Below is a small trained network, with its code and all its weights. Each question gives an input and a target symbol and asks what happens when units are switched off, that is, made to give their printed mean instead of their output.

import numpy as np


def w(rows, s, z=0):
    codes = np.array(rows[::2]) - 128.0
    scale = np.full(codes.shape[1], s)
    scale[-1] = z or s
    return codes * scale


def f(y):
    return y / 2 * (1 + np.tanh(0.7978845608 * (y + 0.044715 * y**3)))


def softmax(a):
    e = np.exp(a - a.max(-1, keepdims=True))
    return e / e.sum(-1, keepdims=True)


def log_softmax(a):
    a = a - a.max(-1, keepdims=True)
    return a - np.log(np.exp(a).sum(-1, keepdims=True))


def net(x, mask):
    ids = ['αβγδεζλξπστφψω'.index(c) for c in x.split()]
    T = len(ids)
    res = E[ids] + P[:T]
    u = 0
    for l in range(2):
        r = res
        for j in range(3):
            rows = slice(3 * j, 3 * j + 3)
            q, k, v = (r @ M[l][rows].T for M in (Q, K, V))
            z = softmax(np.where(np.tri(T) > 0, q @ k.T / 3**0.5, -1e9)) @ v
            o = O[l][rows]
            res = res + np.where(mask[u + j], z, o[:, -1]) @ o[:, :-1]
        u += 3
        y = f(res @ A[l][:, :-1].T + A[l][:, -1])
        res = res + np.where(mask[u : u + 8], y, B[l][:, -1]) @ B[l][:, :-1]
        u += 8
    return log_softmax(res[-1] @ U[:, :-1].T + U[:, -1])


Q, K, V, O, A, B = {}, {}, {}, {}, {}, {}
E = w([
[228,112,54,106,79],'α',
[2,111,127,104,56],'β',
[180,108,119,196,108],'γ',
[131,176,49,49,148],'δ',
[200,219,145,195,135],'ε',
[143,184,143,60,48],'ζ',
[59,165,153,146,177],'λ',
[193,133,101,63,15],'ξ',
[107,174,176,130,42],'π',
[180,224,100,127,170],'σ',
[133,160,154,241,122],'τ',
[174,109,156,169,22],'φ',
[75,87,97,193,169],'ψ',
[123,45,99,147,30],'ω',
],0.015)
P = w([
[108,84,253,82,239],'0',
[71,215,8,144,109],'1',
[60,223,19,160,106],'2',
[127,158,104,141,144],'3',
[103,166,102,141,138],'4',
[83,192,98,153,127],'5',
[71,189,105,169,127],'6',
[69,189,91,161,139],'7',
[68,183,102,173,137],'8',
[79,167,158,164,155],'9',
[77,214,52,171,106],'10',
[60,226,16,180,92],'11',
],0.0055)
Q[0] = w([
[145,98,101,127,163],'L0H1',
[118,146,98,156,61],'L0H1',
[119,142,217,76,145],'L0H1',
[97,227,111,143,141],'L0H2',
[119,102,115,73,194],'L0H2',
[123,193,28,199,43],'L0H2',
[148,165,109,187,216],'L0H3',
[106,255,61,157,104],'L0H3',
[196,125,196,45,114],'L0H3',
],0.0083)
K[0] = w([
[136,121,98,123,112],'L0H1',
[128,136,197,173,152],'L0H1',
[112,132,113,107,119],'L0H1',
[178,94,202,140,136],'L0H2',
[152,153,99,146,130],'L0H2',
[94,64,235,118,171],'L0H2',
[132,251,153,160,187],'L0H3',
[128,123,167,99,176],'L0H3',
[115,149,81,132,66],'L0H3',
],0.011)
V[0] = w([
[76,131,37,124,163],'L0H1',
[131,103,254,191,124],'L0H1',
[120,184,88,206,113],'L0H1',
[230,74,38,174,126],'L0H2',
[92,24,100,155,129],'L0H2',
[166,85,193,70,22],'L0H2',
[205,186,211,156,112],'L0H3',
[130,119,141,82,223],'L0H3',
[51,87,157,107,79],'L0H3',
],0.0076)
O[0] = w([
[148,127,141,71,255,165],'L0H1',
[93,155,144,243,145,139],'L0H1',
[78,148,75,132,136,206],'L0H1',
[206,76,125,137,121,2],'L0H2',
[66,28,57,144,161,154],'L0H2',
[168,127,143,141,11,88],'L0H2',
[192,190,107,181,183,106],'L0H3',
[164,122,182,49,189,102],'L0H3',
[68,114,171,128,58,160],'L0H3',
],0.0063,0.0052)
A[0] = w([
[201,100,141,85,138,4],'L0N1',
[96,158,82,122,97,188],'L0N2',
[103,135,2,151,139,210],'L0N3',
[97,156,91,47,107,150],'L0N4',
[56,194,201,169,134,117],'L0N5',
[90,94,69,152,87,51],'L0N6',
[168,135,67,221,142,115],'L0N7',
[107,142,231,80,159,207],'L0N8',
],0.0079,0.0021)
B[0] = w([
[184,82,251,175,131,118],'L0N1',
[69,189,192,100,109,221],'L0N2',
[89,116,141,13,167,254],'L0N3',
[181,39,254,139,120,197],'L0N4',
[97,177,177,145,160,239],'L0N5',
[57,92,161,114,93,206],'L0N6',
[98,157,28,160,232,181],'L0N7',
[108,191,165,82,52,150],'L0N8',
],0.0046,0.0071)
Q[1] = w([
[201,83,168,248,118],'L1H1',
[239,51,215,186,135],'L1H1',
[254,26,211,175,181],'L1H1',
[22,208,101,108,50],'L1H2',
[128,197,78,74,160],'L1H2',
[79,207,27,79,196],'L1H2',
[109,232,234,77,134],'L1H3',
[190,92,189,39,124],'L1H3',
[28,167,111,25,81],'L1H3',
],0.0048)
K[1] = w([
[81,139,95,52,134],'L1H1',
[47,162,64,89,152],'L1H1',
[79,153,1,90,77],'L1H1',
[235,117,221,150,159],'L1H2',
[75,107,207,160,120],'L1H2',
[132,79,196,138,101],'L1H2',
[65,79,121,76,117],'L1H3',
[126,163,75,170,111],'L1H3',
[84,175,198,110,139],'L1H3',
],0.0056)
V[1] = w([
[150,192,111,62,213],'L1H1',
[175,98,102,17,126],'L1H1',
[106,82,144,106,165],'L1H1',
[136,254,50,150,230],'L1H2',
[105,171,194,72,103],'L1H2',
[191,156,128,63,79],'L1H2',
[189,74,125,216,91],'L1H3',
[237,42,169,186,196],'L1H3',
[155,203,127,135,79],'L1H3',
],0.0066)
O[1] = w([
[61,206,123,86,175,142],'L1H1',
[150,91,104,23,109,73],'L1H1',
[135,26,103,125,212,128],'L1H1',
[2,197,129,63,89,151],'L1H2',
[208,135,249,86,165,175],'L1H2',
[229,127,151,45,106,99],'L1H2',
[129,134,27,80,72,46],'L1H3',
[53,206,20,71,123,4],'L1H3',
[191,233,179,102,65,122],'L1H3',
],0.0048,0.016)
A[1] = w([
[85,121,112,180,114,154],'L1N1',
[54,183,113,54,82,86],'L1N2',
[56,89,163,81,20,126],'L1N3',
[161,182,212,254,167,230],'L1N4',
[113,36,123,118,74,236],'L1N5',
[126,87,92,141,183,70],'L1N6',
[153,220,131,152,184,54],'L1N7',
[95,98,220,190,116,253],'L1N8',
],0.0066,0.0058)
B[1] = w([
[134,88,114,117,152,158],'L1N1',
[204,101,154,181,181,154],'L1N2',
[254,103,153,179,155,184],'L1N3',
[76,108,124,86,72,246],'L1N4',
[205,160,69,111,170,162],'L1N5',
[201,156,181,149,130,134],'L1N6',
[113,112,196,176,138,155],'L1N7',
[134,93,63,96,118,252],'L1N8',
],0.0077,0.022)
U = w([
[140,169,41,52,122,255],'α',
[133,69,176,161,137,100],'β',
[109,155,48,154,125,204],'γ',
[143,151,114,35,161,118],'δ',
[147,185,159,254,155,52],'ε',
[143,167,144,96,82,101],'ζ',
[63,127,147,71,119,118],'λ',
[177,171,102,113,108,140],'ξ',
[102,150,143,149,51,41],'π',
[171,188,159,151,192,156],'σ',
[72,133,112,228,114,61],'τ',
[112,151,59,164,49,164],'φ',
[99,99,75,119,200,179],'ψ',
[169,115,74,196,147,128],'ω',
],0.0072,0.005)

Each question gives the input, a string of symbols that net reads in full, and the target symbol t.
The units are the heads (3 rows each of Q, K, V and O) and the neurons (one row each of A and B). Each row of codes is followed by its name. A weight is (code - 128) times the scale printed after its matrix; where a second scale follows, it is the last column's (O, A, B and U).
mask holds one flag per unit, layer by layer, with each layer's heads first. A switched-off unit (its flag False) gives its mean, the last column of its rows in O or B, instead of its output. The means were averaged over made-up inputs and are rounded, as every weight is.
A unit's drop is (log p(t) with every unit on - log p(t) with that unit switched off) / (log p(t) with every unit on - log p(t) with every unit switched off).
The circuit of an input: a set's keep is (log p(t) with only the set's units on - log p(t) with every unit switched off) / (log p(t) with every unit on - log p(t) with every unit switched off). Starting from the 12 units with the biggest drops (on a tie, the unit counted first), units are removed one at a time, each time the one whose removal leaves the highest keep (on an exact tie, the one counted first), for as long as the keep stays at least 0.8.
units of the circuit, in order: the units of the circuit, biggest drop first
most important unit: the unit with the biggest drop
top k neurons: the k neurons with the biggest drops, biggest first
top k neurons in layer l: the k neurons of layer l with the biggest drops, biggest first
heads that matter: for each layer, one digit per head in row order, 1 if its drop is at least 0.15 and else 0, layers parted by /
input β β δ, target β: units of the circuit, in order : L0H3, L1H3, L1H2
input ω α τ, target ω: heads that matter : 011 / 110
input δ δ ψ, target δ: most important unit : L0H1
input δ τ β, target δ: heads that matter : 101 / 110
input ψ δ λ, target ψ: units of the circuit, in order : L0H2, L1H3
input β π π, target β: units of the circuit, in order : L0H3, L1H3, L1H2
input ω β δ, target ω: units of the circuit, in order : L0H2, L1H2
input ε τ τ, target ε: top 4 neurons : L1N2, L1N7, L1N8, L0N7
input ψ β ψ, target ψ: units of the circuit, in order : L0H2, L1H3, L1H1
input λ δ β δ, target λ: units of the circuit, in order : L0H2, L1N3, L1N5
input ψ λ β, target ψ: units of the circuit, in order : L0H2, L1H1, L1H3
input ε γ β ω β β ε ε σ, target ε: units of the circuit, in order : L0H3, L1N7, L1N8
input β λ σ, target β: heads that matter : 011 / 011
input π φ σ ζ, target ζ: heads that matter : 010 / 011
input τ σ β β β ψ τ β α τ, target τ: top neuron : L1N4
input ε α π, target ε: top 2 neurons : L1N2, L1N7
input τ β λ, target τ: top 2 neurons in layer 1 : L1N7, L1N5
input λ σ ω β τ α λ, target λ: top 2 neurons : L1N3, L1N4
input λ λ γ, target λ: top 2 neurons : L1N3, L1N4
input β β ψ, target β: heads that matter : 011 / 111
input σ ε σ σ β β, target σ: top 3 neurons : L1N3, L1N2, L1N4
input π β γ, target π: top neuron : L1N4
input ψ β λ π α δ τ β ψ λ ψ α, target ψ: top 2 neurons in layer 1 : L1N4, L1N3
input ω ε β, target ω: top 3 neurons : L1N3, L1N5, L1N4
input β σ ψ, target β: top 2 neurons : L0N8, L1N6
input ε α γ, target ε: top 4 neurons : L1N8, L1N2, L1N7, L0N7
